Here is a tiny trained network, its code and every weight. The questions are about switching its units off for an input and a class, where a switched-off unit gives its printed mean instead of its output.

import numpy as np


def w(rows, s, z=0):
    codes = np.array(rows[::2]) - 128.0
    scale = np.full(codes.shape[1], s)
    scale[-1] = z or s
    return codes * scale


def f(y):
    return np.maximum(y, 0)


def log_softmax(a):
    a = a - a.max(-1, keepdims=True)
    return a - np.log(np.exp(a).sum(-1, keepdims=True))


def net(x, mask):
    res = np.array(x, float).reshape(1, 3) / 4 @ E
    y = f(res @ A[0][:, :-1].T + A[0][:, -1])
    res = res + np.where(mask, y, B[0][:, -1]) @ B[0][:, :-1]
    return log_softmax(res[-1] @ U[:, :-1].T + U[:, -1])


A, B = {}, {}
E = w([
[87,139,61,63],'x0',
[11,121,164,140],'x1',
[97,79,78,172],'x2',
],0.013)
A[0] = w([
[138,82,194,197,90],'N0',
[104,58,58,198,8],'N1',
[205,151,77,105,245],'N2',
[62,156,154,172,109],'N3',
[98,162,166,110,104],'N4',
[102,95,70,95,116],'N5',
[90,118,81,4,116],'N6',
[131,250,198,65,3],'N7',
[47,126,151,90,115],'N8',
],0.014,0.0018)
B[0] = w([
[249,5,185,121,226],'N0',
[117,135,1,5,218],'N1',
[170,193,95,236,254],'N2',
[146,158,76,242,207],'N3',
[165,207,43,164,172],'N4',
[186,57,205,119,199],'N5',
[209,40,225,198,239],'N6',
[128,78,39,10,228],'N7',
[183,131,80,191,222],'N8',
],0.0095,0.0099)
U = w([
[176,29,242,146,70],'0',
[141,209,67,250,60],'1',
[124,106,57,35,174],'2',
[120,125,153,154,253],'3',
[42,160,223,48,66],'4',
[37,153,173,57,58],'5',
],0.014)

Each question gives the input, the list of numbers given to net, and the class t.
The units are the neurons (one row each of A and B). Each row of codes is followed by its name. A weight is (code - 128) times the scale printed after its matrix; where a second scale follows, it is the last column's (A, B and U).
mask holds one flag per neuron, in row order. A switched-off neuron (its flag False) gives its mean, the last column of its row in B, instead of its output. The means were averaged over made-up inputs and are rounded, as every weight is.
A unit's drop is (log p(t) with every unit on - log p(t) with that unit switched off) / (log p(t) with every unit on - log p(t) with every unit switched off).
The circuit of an input: a set's keep is (log p(t) with only the set's units on - log p(t) with every unit switched off) / (log p(t) with every unit on - log p(t) with every unit switched off). Starting from all 9 units, units are removed one at a time, each time the one whose removal leaves the highest keep (on an exact tie, the one counted first), for as long as the keep stays at least 0.8.
circuit, biggest first: the units of the circuit, biggest drop first
unit that matters most: the unit with the biggest drop
top k neurons: the k neurons with the biggest drops, biggest first
drop of u: that unit's drop, to one decimal
input [-3,1,7], class 2: unit that matters most : N1
input [-5,0,8], class 2: top 2 neurons : [N1; N6]
input [7,-2,-6], class 0: top 2 neurons : [N6; N1]
input [5,6,-1], class 1: top 4 neurons : [N8; N0; N3; N4]
input [5,3,-3], class 0: top 3 neurons : [N6; N1; N2]
input [-5,-6,3], class 1: top 2 neurons : [N2; N6]
input [6,-6,3], class 0: top 3 neurons : [N6; N5; N3]
input [8,-7,7], class 0: top 2 neurons : [N6; N5]
input [2,2,-4], class 2: top 2 neurons : [N7; N2]
input [6,6,5], class 0: top 4 neurons : [N6; N5; N2; N7]
input [-3,-6,-6], class 1: top 3 neurons : [N2; N1; N0]
input [-1,-7,-6], class 1: top 2 neurons : [N2; N1]
input [-5,7,-6], class 1: top 2 neurons : [N3; N4]
input [-4,1,7], class 2: circuit, biggest first : [N1]
input [7,-1,7], class 0: drop of N6 : 1.6
input [7,-2,-2], class 0: drop of N6 : 0.3
input [1,1,6], class 2: drop of N1 : 0.4
